Here is a tiny trained network, its code and every weight. The questions are about switching its units off for an input and a target symbol, where a switched-off unit gives its printed mean instead of its output.

import numpy as np


def w(rows, s, z=0):
    codes = np.array(rows[::2]) - 128.0
    scale = np.full(codes.shape[1], s)
    scale[-1] = z or s
    return codes * scale


def f(y):
    return np.maximum(y, 0)


def softmax(a):
    e = np.exp(a - a.max(-1, keepdims=True))
    return e / e.sum(-1, keepdims=True)


def log_softmax(a):
    a = a - a.max(-1, keepdims=True)
    return a - np.log(np.exp(a).sum(-1, keepdims=True))


def net(x, mask):
    ids = ['ΔΘαεηπψ'.index(c) for c in x.split()]
    T = len(ids)
    res = E[ids] + P[:T]
    r = res
    for j in range(3):
        rows = slice(2 * j, 2 * j + 2)
        q, k, v = (r @ M[0][rows].T for M in (Q, K, V))
        z = softmax(np.where(np.tri(T) > 0, q @ k.T / 2**0.5, -1e9)) @ v
        o = O[0][rows]
        res = res + np.where(mask[j], z, o[:, -1]) @ o[:, :-1]
    y = f(res @ A[0][:, :-1].T + A[0][:, -1])
    res = res + np.where(mask[3:19], y, B[0][:, -1]) @ B[0][:, :-1]
    return log_softmax(res[-1] @ U[:, :-1].T + U[:, -1])


Q, K, V, O, A, B = {}, {}, {}, {}, {}, {}
E = w([
[38,60,198],'Δ',
[88,183,90],'Θ',
[139,107,70],'α',
[165,71,185],'ε',
[50,192,253],'η',
[113,113,137],'π',
[84,190,92],'ψ',
],0.022)
P = w([
[218,149,101],'0',
[166,138,125],'1',
[131,142,103],'2',
[118,146,80],'3',
[95,143,85],'4',
[89,144,93],'5',
[54,130,92],'6',
[44,129,103],'7',
[34,138,109],'8',
[20,136,104],'9',
[13,127,109],'10',
[2,115,129],'11',
[22,119,99],'12',
],0.005)
Q[0] = w([
[110,123,186],'H1',
[98,135,128],'H1',
[195,161,117],'H2',
[183,252,134],'H2',
[150,121,157],'H3',
[146,96,137],'H3',
],0.019)
K[0] = w([
[113,128,102],'H1',
[96,173,131],'H1',
[141,129,114],'H2',
[251,112,120],'H2',
[144,183,142],'H3',
[127,157,88],'H3',
],0.02)
V[0] = w([
[67,197,255],'H1',
[170,100,225],'H1',
[137,249,119],'H2',
[165,98,47],'H2',
[211,81,92],'H3',
[68,60,156],'H3',
],0.0074)
O[0] = w([
[77,106,155,218],'H1',
[129,126,226,106],'H1',
[212,215,212,21],'H2',
[32,104,197,1],'H2',
[152,225,251,49],'H3',
[152,81,3,229],'H3',
],0.006,0.0063)
A[0] = w([
[135,69,110,63],'N1',
[104,34,183,191],'N2',
[147,247,108,111],'N3',
[180,137,175,71],'N4',
[73,129,216,231],'N5',
[220,62,111,13],'N6',
[87,142,168,255],'N7',
[68,155,177,111],'N8',
[155,199,46,194],'N9',
[114,82,138,159],'N10',
[138,126,220,48],'N11',
[221,141,87,123],'N12',
[108,131,180,225],'N13',
[67,182,87,174],'N14',
[49,161,136,156],'N15',
[64,177,83,157],'N16',
],0.015,0.0058)
B[0] = w([
[115,114,222,197],'N1',
[185,107,118,248],'N2',
[127,73,232,144],'N3',
[126,137,232,132],'N4',
[141,117,17,179],'N5',
[113,223,149,151],'N6',
[95,188,95,173],'N7',
[77,37,161,150],'N8',
[119,66,176,210],'N9',
[177,160,164,203],'N10',
[113,218,230,134],'N11',
[1,114,74,147],'N12',
[191,145,67,154],'N13',
[164,115,195,226],'N14',
[121,176,140,200],'N15',
[182,123,151,234],'N16',
],0.0075,0.013)
U = w([
[154,90,119,228],'Δ',
[90,121,192,39],'Θ',
[150,63,97,2],'α',
[197,152,145,57],'ε',
[1,141,133,190],'η',
[128,188,69,200],'π',
[95,120,184,65],'ψ',
],0.013,0.0079)

Each question gives the input, a string of symbols that net reads in full, and the target symbol t.
The units are the heads (2 rows each of Q, K, V and O) and the neurons (one row each of A and B). Each row of codes is followed by its name. A weight is (code - 128) times the scale printed after its matrix; where a second scale follows, it is the last column's (O, A, B and U).
mask holds one flag per unit, heads first, then neurons. A switched-off unit (its flag False) gives its mean, the last column of its rows in O or B, instead of its output. The means were averaged over made-up inputs and are rounded, as every weight is.
A unit's drop is (log p(t) with every unit on - log p(t) with that unit switched off) / (log p(t) with every unit on - log p(t) with every unit switched off).
The circuit of an input: a set's keep is (log p(t) with only the set's units on - log p(t) with every unit switched off) / (log p(t) with every unit on - log p(t) with every unit switched off). Starting from the 12 units with the biggest drops (on a tie, the unit counted first), units are removed one at a time, each time the one whose removal leaves the highest keep (on an exact tie, the one counted first), for as long as the keep stays at least 0.8.
circuit, biggest first: the units of the circuit, biggest drop first
top k neurons: the k neurons with the biggest drops, biggest first
which heads matter: for each layer, one digit per head in row order, 1 if its drop is at least 0.15 and else 0, layers parted by /
drop of u: that unit's drop, to one decimal
input π Θ π α Δ π π Δ Δ, target Δ: circuit, biggest first	(N2)
input ε Θ ψ, target ψ: circuit, biggest first	(H3; N3)
input Δ π η ε, target η: top 4 neurons	(N12; N6; N16; N14)
input π α α π ψ, target Θ: top 2 neurons	(N3; N14)
input Θ Θ η, target π: which heads matter	001
input η π π ε π α, target η: circuit, biggest first	(N12; H2; N2)
input π Θ ε, target ε: circuit, biggest first	(H2; H3; N11; N13)
input π η π π π π, target η: top 3 neurons	(N12; N2; N16)
input π η ε π Θ, target η: circuit, biggest first	(H1; N2)
input π π π π Θ ψ π, target π: top 2 neurons	(N1; N9)
input η Θ π ψ, target η: top 2 neurons	(N2; N10)
input π π π π, target π: top 3 neurons	(N9; N1; N14)
input π π ψ Δ η π Δ η α π π α, target η: top 3 neurons	(N12; N2; N6)
input Δ Θ π ψ η, target π: top neuron	(N5)
input π Θ π Θ, target Θ: drop of N3	0.2
input π ε α Θ π ε ε, target ε: drop of H2	0.5
input Θ Δ π η η ε π, target η: drop of N2	0.5
